Below are the code and all the weights of a small trained network. Each question names an input and a class and asks about switching units off, where a switched-off unit gives its printed mean instead of its output.

import numpy as np


def w(rows, s, z=0):
    codes = np.array(rows[::2]) - 128.0
    scale = np.full(codes.shape[1], s)
    scale[-1] = z or s
    return codes * scale


def f(y):
    return np.maximum(y, 0)


def log_softmax(a):
    a = a - a.max(-1, keepdims=True)
    return a - np.log(np.exp(a).sum(-1, keepdims=True))


def net(x, mask):
    res = np.array(x, float).reshape(1, 2) / 4 @ E
    y = f(res @ A[0][:, :-1].T + A[0][:, -1])
    res = res + np.where(mask, y, B[0][:, -1]) @ B[0][:, :-1]
    return log_softmax(res[-1] @ U[:, :-1].T + U[:, -1])


A, B = {}, {}
E = w([
[254,103,146,210],'x0',
[194,205,54,69],'x1',
],0.0087)
A[0] = w([
[165,173,62,80,114],'neuron 1',
[87,74,192,158,134],'neuron 2',
[161,181,68,87,111],'neuron 3',
[214,105,161,207,106],'neuron 4',
[90,63,186,170,93],'neuron 5',
[2,149,123,68,111],'neuron 6',
[149,122,113,129,254],'neuron 7',
[83,70,189,168,90],'neuron 8',
[158,185,69,88,102],'neuron 9',
[37,78,178,141,108],'neuron 10',
[238,79,160,218,88],'neuron 11',
[147,145,105,126,251],'neuron 12',
[27,136,116,60,99],'neuron 13',
[160,190,65,78,90],'neuron 14',
[129,129,133,124,125],'neuron 15',
[201,113,137,171,166],'neuron 16',
[80,80,184,168,110],'neuron 17',
],0.0087,0.0095)
B[0] = w([
[187,179,161,196,183],'neuron 1',
[162,166,128,188,180],'neuron 2',
[195,180,165,194,180],'neuron 3',
[133,150,31,25,196],'neuron 4',
[253,196,153,192,166],'neuron 5',
[144,153,41,56,206],'neuron 6',
[3,109,105,229,255],'neuron 7',
[235,156,148,186,164],'neuron 8',
[220,196,167,195,175],'neuron 9',
[240,205,120,158,178],'neuron 10',
[153,143,11,5,207],'neuron 11',
[29,118,118,206,254],'neuron 12',
[170,156,9,25,190],'neuron 13',
[253,222,175,201,177],'neuron 14',
[122,126,126,134,128],'neuron 15',
[86,126,68,87,203],'neuron 16',
[199,181,136,193,169],'neuron 17',
],0.007,0.0096)
U = w([
[188,155,164,179,120],'0',
[118,129,64,50,125],'1',
[5,100,156,182,253],'2',
[138,99,200,83,55],'3',
[131,102,201,94,60],'4',
[132,105,180,79,36],'5',
[132,99,204,91,61],'6',
],0.017,0.0056)

Each question gives the input, the list of numbers given to net, and the class t.
The units are the neurons (one row each of A and B). Each row of codes is followed by its name. A weight is (code - 128) times the scale printed after its matrix; where a second scale follows, it is the last column's (A, B and U).
mask holds one flag per neuron, in row order. A switched-off neuron (its flag False) gives its mean, the last column of its row in B, instead of its output. The means were averaged over made-up inputs and are rounded, as every weight is.
A unit's drop is (log p(t) with every unit on - log p(t) with that unit switched off) / (log p(t) with every unit on - log p(t) with every unit switched off).
The circuit of an input: a set's keep is (log p(t) with only the set's units on - log p(t) with every unit switched off) / (log p(t) with every unit on - log p(t) with every unit switched off). Starting from the 12 units with the biggest drops (on a tie, the unit counted first), units are removed one at a time, each time the one whose removal leaves the highest keep (on an exact tie, the one counted first), for as long as the keep stays at least 0.8.
units of the circuit, in order: the units of the circuit, biggest drop first
k most important neurons: the k neurons with the biggest drops, biggest first
drop when u is switched off: that unit's drop, to one decimal
input [-5,-5], class 0: units of the circuit, in order -> [neuron 10]
input [5,-3], class 1: units of the circuit, in order -> [neuron 11; neuron 4]
input [-3,3], class 2: units of the circuit, in order -> [neuron 11; neuron 4; neuron 10]
input [-5,-3], class 1: 2 most important neurons -> [neuron 13; neuron 6]
input [7,-6], class 1: 3 most important neurons -> [neuron 11; neuron 4; neuron 16]
input [8,-5], class 1: 2 most important neurons -> [neuron 11; neuron 4]
input [0,-3], class 2: 2 most important neurons -> [neuron 14; neuron 9]
input [3,2], class 2: 2 most important neurons -> [neuron 13; neuron 6]
input [-3,1], class 2: 2 most important neurons -> [neuron 11; neuron 4]
input [3,0], class 2: 2 most important neurons -> [neuron 13; neuron 6]
input [-7,-7], class 0: drop when neuron 10 is switched off -> 0.3
input [-5,5], class 0: drop when neuron 11 is switched off -> 0.3
input [2,0], class 2: drop when neuron 4 is switched off -> 0.0
